Below is a small trained network, with its code and all its weights. Each question gives an input and a class and asks what happens when units are switched off, that is, made to give their printed mean instead of their output.

import numpy as np


def w(rows, s, z=0):
    codes = np.array(rows[::2]) - 128.0
    scale = np.full(codes.shape[1], s)
    scale[-1] = z or s
    return codes * scale


def norm(h):
    return h / np.sqrt((h * h).mean(-1, keepdims=True) + 1e-5)


def f(y):
    return y / 2 * (1 + np.tanh(0.7978845608 * (y + 0.044715 * y**3)))


def log_softmax(a):
    a = a - a.max(-1, keepdims=True)
    return a - np.log(np.exp(a).sum(-1, keepdims=True))


def net(x, mask):
    res = np.array(x, float).reshape(1, 5) / 4 @ E
    u = 0
    for l in range(2):
        y = f(norm(res) @ A[l][:, :-1].T + A[l][:, -1])
        res = res + np.where(mask[u : u + 7], y, B[l][:, -1]) @ B[l][:, :-1]
        u += 7
    return log_softmax(norm(res)[-1] @ U[:, :-1].T + U[:, -1])


A, B = {}, {}
E = w([
[109,167,254,161,163,26,224,133],'x0',
[107,87,105,175,229,153,155,201],'x1',
[239,150,128,126,170,36,69,191],'x2',
[142,181,155,124,85,223,152,112],'x3',
[151,179,185,8,145,245,160,79],'x4',
],0.0039)
A[0] = w([
[167,142,139,209,140,62,119,179,8],'L0N1',
[92,155,57,128,46,192,105,59,4],'L0N2',
[143,99,97,99,188,18,76,135,71],'L0N3',
[211,223,249,32,82,128,129,53,27],'L0N4',
[154,122,76,74,175,214,73,137,75],'L0N5',
[16,105,203,193,124,139,163,35,33],'L0N6',
[114,166,76,78,184,253,116,144,37],'L0N7',
],0.0051,0.0039)
B[0] = w([
[215,126,99,181,97,131,144,122,169],'L0N1',
[151,69,100,133,103,89,54,89,161],'L0N2',
[116,105,70,61,202,98,129,109,202],'L0N3',
[181,232,191,67,141,150,123,58,252],'L0N4',
[102,65,183,163,154,194,152,121,171],'L0N5',
[52,176,86,130,102,82,174,253,200],'L0N6',
[170,110,155,232,159,203,141,195,169],'L0N7',
],0.006,0.0028)
A[1] = w([
[114,87,95,183,112,75,105,163,50],'L1N1',
[141,147,164,154,159,78,243,145,39],'L1N2',
[123,201,195,71,82,137,171,95,53],'L1N3',
[99,144,135,188,72,119,187,153,55],'L1N4',
[2,150,125,141,89,107,205,132,20],'L1N5',
[140,112,109,156,103,42,92,79,2],'L1N6',
[93,96,109,136,10,155,69,73,40],'L1N7',
],0.0083,0.0025)
B[1] = w([
[160,225,169,102,86,121,141,117,236],'L1N1',
[87,85,132,136,69,144,177,59,240],'L1N2',
[157,211,173,82,147,134,66,116,253],'L1N3',
[96,60,152,49,196,113,127,164,188],'L1N4',
[41,92,139,18,146,112,74,255,247],'L1N5',
[130,148,95,164,156,210,116,199,194],'L1N6',
[91,66,143,139,88,86,125,61,195],'L1N7',
],0.0089,0.0041)
U = w([
[119,109,174,175,116,78,231,73,80],'0',
[134,88,142,192,162,252,143,159,221],'1',
[154,79,67,66,206,86,99,132,3],'2',
[158,235,207,73,126,155,95,68,160],'3',
[29,102,164,49,123,119,125,224,182],'4',
[91,46,110,149,46,132,75,37,127],'5',
[181,198,68,203,110,67,109,196,145],'6',
],0.018,0.0028)

Each question gives the input, the list of numbers given to net, and the class t.
The units are the neurons (one row each of A and B). Each row of codes is followed by its name. A weight is (code - 128) times the scale printed after its matrix; where a second scale follows, it is the last column's (A, B and U).
mask holds one flag per neuron, layer by layer. A switched-off neuron (its flag False) gives its mean, the last column of its row in B, instead of its output. The means were averaged over made-up inputs and are rounded, as every weight is.
A unit's drop is (log p(t) with every unit on - log p(t) with that unit switched off) / (log p(t) with every unit on - log p(t) with every unit switched off).
The circuit of an input: a set's keep is (log p(t) with only the set's units on - log p(t) with every unit switched off) / (log p(t) with every unit on - log p(t) with every unit switched off). Starting from the 12 units with the biggest drops (on a tie, the unit counted first), units are removed one at a time, each time the one whose removal leaves the highest keep (on an exact tie, the one counted first), for as long as the keep stays at least 0.8.
circuit, biggest first: the units of the circuit, biggest drop first
top k neurons: the k neurons with the biggest drops, biggest first
k most important neurons of layer l: the k neurons of layer l with the biggest drops, biggest first
drop of u: that unit's drop, to one decimal
input [-1,-1,0,-8,-1], class 2: circuit, biggest first => (L0N3)
input [4,-3,5,-5,0], class 6: circuit, biggest first => (L1N5; L1N6; L1N3)
input [-4,0,-5,5,6], class 1: 2 most important neurons of layer 0 => (L0N7; L0N5)
input [-3,4,-1,8,-7], class 5: top 4 neurons => (L0N6; L1N7; L1N5; L1N3)
input [7,-1,4,1,-7], class 0: top 4 neurons => (L1N2; L1N5; L1N3; L0N2)
input [-1,-6,-3,-8,2], class 5: 2 most important neurons of layer 1 => (L1N7; L1N1)
input [4,1,-6,7,1], class 4: top 2 neurons => (L0N6; L1N5)
input [-8,-2,-3,-2,5], class 5: top 3 neurons => (L0N2; L1N7; L1N6)
input [-3,0,-5,-6,0], class 5: 2 most important neurons of layer 1 => (L1N7; L1N4)
input [5,-5,-6,-1,2], class 4: 3 most important neurons of layer 1 => (L1N5; L1N1; L1N4)
input [-2,0,2,7,-4], class 5: drop of L1N7 => 0.5
input [-7,8,-3,-2,6], class 1: drop of L0N3 => 0.0
input [5,-8,2,-8,-7], class 6: drop of L1N6 => 0.3
input [-7,0,-1,0,8], class 1: circuit, biggest first => (L0N7)
input [6,0,2,1,-5], class 0: 2 most important neurons of layer 1 => (L1N2; L1N5)
